Below are the code and all the weights of a small trained network. Each question names an input and a target symbol and asks about switching units off, where a switched-off unit gives its printed mean instead of its output.

import numpy as np


def w(rows, s, z=0):
    codes = np.array(rows[::2]) - 128.0
    scale = np.full(codes.shape[1], s)
    scale[-1] = z or s
    return codes * scale


def f(y):
    return np.maximum(y, 0)


def softmax(a):
    e = np.exp(a - a.max(-1, keepdims=True))
    return e / e.sum(-1, keepdims=True)


def log_softmax(a):
    a = a - a.max(-1, keepdims=True)
    return a - np.log(np.exp(a).sum(-1, keepdims=True))


def net(x, mask):
    ids = ['αβγεζηστω'.index(c) for c in x.split()]
    T = len(ids)
    res = E[ids] + P[:T]
    r = res
    for j in range(2):
        rows = slice(2 * j, 2 * j + 2)
        q, k, v = (r @ M[0][rows].T for M in (Q, K, V))
        z = softmax(np.where(np.tri(T) > 0, q @ k.T / 2**0.5, -1e9)) @ v
        o = O[0][rows]
        res = res + np.where(mask[j], z, o[:, -1]) @ o[:, :-1]
    y = f(res @ A[0][:, :-1].T + A[0][:, -1])
    res = res + np.where(mask[2:26], y, B[0][:, -1]) @ B[0][:, :-1]
    return log_softmax(res[-1] @ U[:, :-1].T + U[:, -1])


Q, K, V, O, A, B = {}, {}, {}, {}, {}, {}
E = w([
[166,27,83,2],'α',
[136,125,168,119],'β',
[163,152,90,183],'γ',
[132,64,171,27],'ε',
[118,118,244,72],'ζ',
[142,203,155,241],'η',
[162,101,95,112],'σ',
[119,194,251,180],'τ',
[146,156,175,159],'ω',
],0.0084)
P = w([
[105,63,123,205],'0',
[240,163,150,100],'1',
[89,109,224,115],'2',
[253,123,149,169],'3',
[73,163,46,169],'4',
[249,183,145,75],'5',
[70,78,213,58],'6',
[245,150,142,126],'7',
[64,193,30,155],'8',
],0.013)
Q[0] = w([
[161,146,30,158],'head 0',
[4,145,62,123],'head 0',
[134,147,111,127],'head 1',
[123,164,148,109],'head 1',
],0.024)
K[0] = w([
[33,195,93,81],'head 0',
[240,255,126,46],'head 0',
[116,189,85,130],'head 1',
[195,177,161,97],'head 1',
],0.015)
V[0] = w([
[143,193,23,225],'head 0',
[77,216,248,155],'head 0',
[93,73,118,157],'head 1',
[129,108,190,102],'head 1',
],0.013)
O[0] = w([
[126,140,7,160,186],'head 0',
[150,37,121,151,2],'head 0',
[119,168,154,111,99],'head 1',
[132,144,81,128,156],'head 1',
],0.018,0.0048)
A[0] = w([
[131,114,124,93,234],'neuron 0',
[42,14,51,190,105],'neuron 1',
[173,7,160,150,106],'neuron 2',
[114,207,114,90,61],'neuron 3',
[167,79,83,163,52],'neuron 4',
[1,152,201,101,253],'neuron 5',
[147,107,115,124,204],'neuron 6',
[111,130,151,211,183],'neuron 7',
[54,125,118,123,130],'neuron 8',
[46,82,107,136,160],'neuron 9',
[186,99,124,104,174],'neuron 10',
[55,159,140,104,2],'neuron 11',
[205,75,57,173,34],'neuron 12',
[95,156,56,132,100],'neuron 13',
[64,147,175,142,197],'neuron 14',
[164,143,70,100,86],'neuron 15',
[161,138,129,56,142],'neuron 16',
[137,72,119,154,237],'neuron 17',
[141,162,191,98,75],'neuron 18',
[55,83,105,144,138],'neuron 19',
[41,152,133,113,57],'neuron 20',
[92,230,74,104,168],'neuron 21',
[161,145,121,138,101],'neuron 22',
[104,112,64,148,57],'neuron 23',
],0.0095,0.0097)
B[0] = w([
[144,153,88,180,186],'neuron 0',
[241,190,240,93,188],'neuron 1',
[21,115,173,157,168],'neuron 2',
[68,58,176,156,184],'neuron 3',
[103,84,139,52,164],'neuron 4',
[144,50,65,100,224],'neuron 5',
[129,156,101,181,172],'neuron 6',
[142,121,86,109,156],'neuron 7',
[120,165,109,128,145],'neuron 8',
[175,159,120,216,149],'neuron 9',
[133,158,135,177,166],'neuron 10',
[189,246,230,254,139],'neuron 11',
[81,22,125,33,186],'neuron 12',
[130,129,182,77,175],'neuron 13',
[161,69,94,91,179],'neuron 14',
[121,168,159,156,165],'neuron 15',
[142,137,140,196,166],'neuron 16',
[122,120,99,197,184],'neuron 17',
[173,69,148,124,163],'neuron 18',
[155,166,129,155,145],'neuron 19',
[158,207,162,159,145],'neuron 20',
[51,154,168,80,248],'neuron 21',
[132,104,110,137,141],'neuron 22',
[130,120,177,91,152],'neuron 23',
],0.0082,0.017)
U = w([
[93,125,253,19,2],'α',
[138,98,15,132,203],'β',
[122,254,160,129,143],'γ',
[171,74,65,22,104],'ε',
[66,55,112,122,80],'ζ',
[235,160,155,84,123],'η',
[23,107,25,37,172],'σ',
[110,134,187,172,84],'τ',
[176,149,65,161,202],'ω',
],0.0074,0.0058)

Each question gives the input, a string of symbols that net reads in full, and the target symbol t.
The units are the heads (2 rows each of Q, K, V and O) and the neurons (one row each of A and B). Each row of codes is followed by its name. A weight is (code - 128) times the scale printed after its matrix; where a second scale follows, it is the last column's (O, A, B and U).
mask holds one flag per unit, heads first, then neurons. A switched-off unit (its flag False) gives its mean, the last column of its rows in O or B, instead of its output. The means were averaged over made-up inputs and are rounded, as every weight is.
A unit's drop is (log p(t) with every unit on - log p(t) with that unit switched off) / (log p(t) with every unit on - log p(t) with every unit switched off).
The circuit of an input: a set's keep is (log p(t) with only the set's units on - log p(t) with every unit switched off) / (log p(t) with every unit on - log p(t) with every unit switched off). Starting from the 12 units with the biggest drops (on a tie, the unit counted first), units are removed one at a time, each time the one whose removal leaves the highest keep (on an exact tie, the one counted first), for as long as the keep stays at least 0.8.
units of the circuit, in order: the units of the circuit, biggest drop first
unit that matters most: the unit with the biggest drop
k most important neurons: the k neurons with the biggest drops, biggest first
heads that matter: for each layer, one digit per head in row order, 1 if its drop is at least 0.15 and else 0, layers parted by /
input η α η γ, target ε: heads that matter -> 10
input σ α ζ α η γ σ α, target γ: heads that matter -> 10
input ζ ζ α β, target τ: 3 most important neurons -> (neuron 2; neuron 5; neuron 12)
input σ η ε η ζ τ, target γ: heads that matter -> 11
input σ σ α τ τ α α σ, target γ: units of the circuit, in order -> (head 0; neuron 5)
input σ γ ζ α α ω α ζ, target γ: units of the circuit, in order -> (head 0; neuron 12)
input τ α ω α η, target α: units of the circuit, in order -> (head 0)
input τ ζ σ σ γ σ, target ζ: units of the circuit, in order -> (head 0; neuron 2)
input σ γ η α γ ω, target γ: units of the circuit, in order -> (head 0; neuron 5)
input σ ζ β η η η σ σ γ, target η: units of the circuit, in order -> (head 0; neuron 1)
input η σ σ, target η: units of the circuit, in order -> (neuron 1; head 0)
input α σ η σ η σ ζ, target σ: units of the circuit, in order -> (neuron 1; neuron 5)
input η σ η ε τ σ ε σ, target ε: units of the circuit, in order -> (head 0; neuron 12; neuron 1)
input ω σ ζ σ, target β: units of the circuit, in order -> (head 0; neuron 21; neuron 1)
input η σ η ζ, target ε: 3 most important neurons -> (neuron 12; neuron 1; neuron 4)
input η σ α σ η γ α σ η, target γ: units of the circuit, in order -> (neuron 5; neuron 12; neuron 21)
input β σ ζ, target β: heads that matter -> 00
input η σ α σ σ σ σ σ η, target σ: units of the circuit, in order -> (neuron 1; neuron 21)
input γ α γ α τ ε, target σ: 3 most important neurons -> (neuron 1; neuron 12; neuron 21)
input ζ σ σ τ ω η, target τ: 2 most important neurons -> (neuron 2; neuron 5)
input ζ σ σ τ σ β σ, target τ: most important neuron -> (neuron 2)
input α σ α σ σ ω σ η, target α: 2 most important neurons -> (neuron 21; neuron 3)
input β σ τ σ, target ω: unit that matters most -> neuron 21
